Here is a tiny trained network, its code and every weight. The questions are about switching its units off for an input and a class, where a switched-off unit gives its printed mean instead of its output.

import numpy as np


def w(rows, s, z=0):
    codes = np.array(rows[::2]) - 128.0
    scale = np.full(codes.shape[1], s)
    scale[-1] = z or s
    return codes * scale


def f(y):
    return y / 2 * (1 + np.tanh(0.7978845608 * (y + 0.044715 * y**3)))


def log_softmax(a):
    a = a - a.max(-1, keepdims=True)
    return a - np.log(np.exp(a).sum(-1, keepdims=True))


def net(x, mask):
    res = np.array(x, float).reshape(1, 4) / 4 @ E
    y = f(res @ A[0][:, :-1].T + A[0][:, -1])
    res = res + np.where(mask, y, B[0][:, -1]) @ B[0][:, :-1]
    return log_softmax(res[-1] @ U[:, :-1].T + U[:, -1])


A, B = {}, {}
E = w([
[221,103,178,67,71,42],'x0',
[99,202,153,2,195,143],'x1',
[202,67,139,134,230,160],'x2',
[112,191,202,214,199,23],'x3',
],0.0068)
A[0] = w([
[42,145,74,179,190,204,73],'N0',
[98,163,168,171,162,69,157],'N1',
[115,182,191,207,165,83,135],'N2',
[148,98,89,108,87,199,148],'N3',
[116,101,63,84,91,159,111],'N4',
[83,180,114,102,22,79,68],'N5',
[62,160,149,147,112,65,127],'N6',
[215,116,185,58,79,59,135],'N7',
[105,178,155,49,168,142,108],'N8',
[107,78,75,81,94,171,107],'N9',
[151,78,89,234,70,115,159],'N10',
[149,169,170,178,203,90,113],'N11',
[109,142,154,185,168,66,147],'N12',
[23,154,75,168,160,182,58],'N13',
[136,177,170,45,181,147,129],'N14',
[22,195,109,124,12,103,18],'N15',
[101,187,150,47,158,138,103],'N16',
[109,184,147,50,163,142,96],'N17',
[222,29,131,122,255,149,3],'N18',
[142,107,79,90,95,192,105],'N19',
],0.0079,0.0019)
B[0] = w([
[123,40,65,135,95,12,217],'N0',
[201,178,112,64,108,132,206],'N1',
[174,150,122,62,83,130,230],'N2',
[168,175,128,87,109,148,204],'N3',
[196,174,123,63,130,133,188],'N4',
[72,134,120,163,249,138,192],'N5',
[163,168,115,86,165,158,177],'N6',
[69,18,51,157,166,8,253],'N7',
[111,109,156,172,54,131,202],'N8',
[197,163,120,59,114,137,198],'N9',
[88,134,213,185,35,201,233],'N10',
[176,181,106,70,127,119,210],'N11',
[178,168,157,64,85,121,201],'N12',
[107,58,77,129,128,23,202],'N13',
[94,101,153,163,87,134,221],'N14',
[91,173,134,138,254,204,209],'N15',
[111,124,171,198,38,151,201],'N16',
[106,114,189,188,53,165,197],'N17',
[65,159,140,162,217,211,243],'N18',
[193,181,104,73,109,120,198],'N19',
],0.0076,0.0056)
U = w([
[217,177,119,35,83,129,90],'0',
[92,111,216,217,2,161,106],'1',
[101,48,51,136,135,25,70],'2',
[92,156,137,145,246,182,253],'3',
],0.0099,0.0031)

Each question gives the input, the list of numbers given to net, and the class t.
The units are the neurons (one row each of A and B). Each row of codes is followed by its name. A weight is (code - 128) times the scale printed after its matrix; where a second scale follows, it is the last column's (A, B and U).
mask holds one flag per neuron, in row order. A switched-off neuron (its flag False) gives its mean, the last column of its row in B, instead of its output. The means were averaged over made-up inputs and are rounded, as every weight is.
A unit's drop is (log p(t) with every unit on - log p(t) with that unit switched off) / (log p(t) with every unit on - log p(t) with every unit switched off).
The circuit of an input: a set's keep is (log p(t) with only the set's units on - log p(t) with every unit switched off) / (log p(t) with every unit on - log p(t) with every unit switched off). Starting from the 12 units with the biggest drops (on a tie, the unit counted first), units are removed one at a time, each time the one whose removal leaves the highest keep (on an exact tie, the one counted first), for as long as the keep stays at least 0.8.
units of the circuit, in order: the units of the circuit, biggest drop first
most important unit: the unit with the biggest drop
k most important neurons: the k neurons with the biggest drops, biggest first
drop when u is switched off: that unit's drop, to one decimal
input [5,2,8,-5], class 3: most important unit	N18
input [1,-5,-8,-2], class 3: units of the circuit, in order	(N15, N5)
input [0,6,-7,0], class 3: 3 most important neurons	(N15, N5, N10)
input [-5,1,-3,-1], class 2: units of the circuit, in order	(N0, N13)
input [6,-1,-8,2], class 3: 2 most important neurons	(N15, N5)
input [-1,6,-3,5], class 1: 2 most important neurons	(N16, N17)
input [6,1,5,1], class 2: 2 most important neurons	(N7, N15)
input [2,8,-8,-7], class 1: 4 most important neurons	(N16, N17, N8, N14)
input [-8,-1,-4,-1], class 2: 2 most important neurons	(N0, N13)
input [7,5,-4,-6], class 2: 2 most important neurons	(N7, N5)
input [-8,4,-8,-3], class 2: 3 most important neurons	(N0, N13, N18)
input [6,-1,-5,7], class 0: 3 most important neurons	(N1, N2, N12)
input [7,4,3,5], class 2: drop when N10 is switched off	0.1
input [-4,-5,-7,4], class 3: units of the circuit, in order	(N15)
input [-8,1,7,-8], class 0: drop when N9 is switched off	0.5
input [1,-5,-8,5], class 3: drop when N5 is switched off	0.2
